Below are the code and all the weights of a small trained network. Each question names an input and a class and asks about switching units off, where a switched-off unit gives its printed mean instead of its output.

import numpy as np


def w(rows, s, z=0):
    codes = np.array(rows[::2]) - 128.0
    scale = np.full(codes.shape[1], s)
    scale[-1] = z or s
    return codes * scale


def f(y):
    return y / 2 * (1 + np.tanh(0.7978845608 * (y + 0.044715 * y**3)))


def log_softmax(a):
    a = a - a.max(-1, keepdims=True)
    return a - np.log(np.exp(a).sum(-1, keepdims=True))


def net(x, mask):
    res = np.array(x, float).reshape(1, 6) / 4 @ E
    y = f(res @ A[0][:, :-1].T + A[0][:, -1])
    res = res + np.where(mask, y, B[0][:, -1]) @ B[0][:, :-1]
    return log_softmax(res[-1] @ U[:, :-1].T + U[:, -1])


A, B = {}, {}
E = w([
[154,169,162,11,224],'x0',
[157,95,137,123,64],'x1',
[139,109,133,122,96],'x2',
[132,133,124,132,120],'x3',
[219,72,109,141,133],'x4',
[160,88,236,120,82],'x5',
],0.011)
A[0] = w([
[61,176,132,99,185,243],'n1',
[99,83,128,228,123,67],'n2',
[131,123,44,122,160,59],'n3',
[237,94,87,150,164,148],'n4',
[161,115,156,29,200,248],'n5',
[175,160,255,217,168,254],'n6',
],0.011,0.0055)
B[0] = w([
[152,103,131,178,81,226],'n1',
[249,166,205,80,176,195],'n2',
[134,133,84,34,112,158],'n3',
[58,196,151,188,59,193],'n4',
[155,140,125,163,152,248],'n5',
[149,147,11,120,69,220],'n6',
],0.011,0.012)
U = w([
[135,140,134,152,123,231],'0',
[213,217,227,91,187,115],'1',
[71,215,163,178,89,123],'2',
[122,105,123,168,123,198],'3',
[139,100,107,134,133,197],'4',
[140,146,53,1,103,97],'5',
[94,61,182,80,199,30],'6',
[66,71,184,46,171,2],'7',
],0.0099,0.0074)

Each question gives the input, the list of numbers given to net, and the class t.
The units are the neurons (one row each of A and B). Each row of codes is followed by its name. A weight is (code - 128) times the scale printed after its matrix; where a second scale follows, it is the last column's (A, B and U).
mask holds one flag per neuron, in row order. A switched-off neuron (its flag False) gives its mean, the last column of its row in B, instead of its output. The means were averaged over made-up inputs and are rounded, as every weight is.
A unit's drop is (log p(t) with every unit on - log p(t) with that unit switched off) / (log p(t) with every unit on - log p(t) with every unit switched off).
The circuit of an input: a set's keep is (log p(t) with only the set's units on - log p(t) with every unit switched off) / (log p(t) with every unit on - log p(t) with every unit switched off). Starting from all 6 units, units are removed one at a time, each time the one whose removal leaves the highest keep (on an exact tie, the one counted first), for as long as the keep stays at least 0.8.
circuit, biggest first: the units of the circuit, biggest drop first
top k neurons: the k neurons with the biggest drops, biggest first
input [7,4,6,-8,3,5], class 0: circuit, biggest first -> (n2; n6; n5)
input [1,-7,-4,-4,-6,-2], class 3: circuit, biggest first -> (n4; n1)
input [4,4,2,-3,-2,6], class 5: circuit, biggest first -> (n6)
input [7,-3,-5,8,-8,0], class 0: top 3 neurons -> (n1; n2; n4)
input [5,-1,-8,0,-6,7], class 4: top 4 neurons -> (n6; n4; n2; n1)
input [1,-6,4,-5,-4,2], class 3: circuit, biggest first -> (n4; n2; n1)
input [5,0,-4,7,-4,0], class 0: circuit, biggest first -> (n2; n1)
input [6,-3,5,6,3,-6], class 0: circuit, biggest first -> (n2; n5)
input [-1,-3,0,-2,-2,7], class 5: circuit, biggest first -> (n6; n4)
input [-5,5,-2,1,1,0], class 1: circuit, biggest first -> (n2; n6)
input [0,3,-2,2,5,0], class 2: top 2 neurons -> (n4; n2)
input [3,-4,0,-6,-4,4], class 0: circuit, biggest first -> (n2; n4; n1)
input [4,3,3,0,8,-1], class 2: top 2 neurons -> (n4; n2)
input [5,-6,2,-7,6,-2], class 0: circuit, biggest first -> (n2; n4)
input [-1,-6,3,-4,6,2], class 2: circuit, biggest first -> (n4)
input [4,-5,3,6,-3,6], class 0: top 3 neurons -> (n2; n6; n5)
input [-6,4,-1,-2,5,-7], class 5: top 3 neurons -> (n3; n5; n1)
input [-1,-3,4,5,-5,6], class 5: top 4 neurons -> (n6; n4; n5; n1)
input [-2,-4,-5,5,7,-7], class 2: top 3 neurons -> (n4; n6; n2)
input [-7,-3,-6,2,-1,-8], class 5: top 3 neurons -> (n3; n5; n4)
input [5,-4,-3,-5,-2,-1], class 0: circuit, biggest first -> (n1)
input [2,5,7,0,-7,8], class 5: top 2 neurons -> (n6; n4)
input [6,-3,-1,6,5,5], class 0: top 2 neurons -> (n2; n6)
input [5,-7,-1,-5,1,8], class 5: top 3 neurons -> (n6; n2; n4)
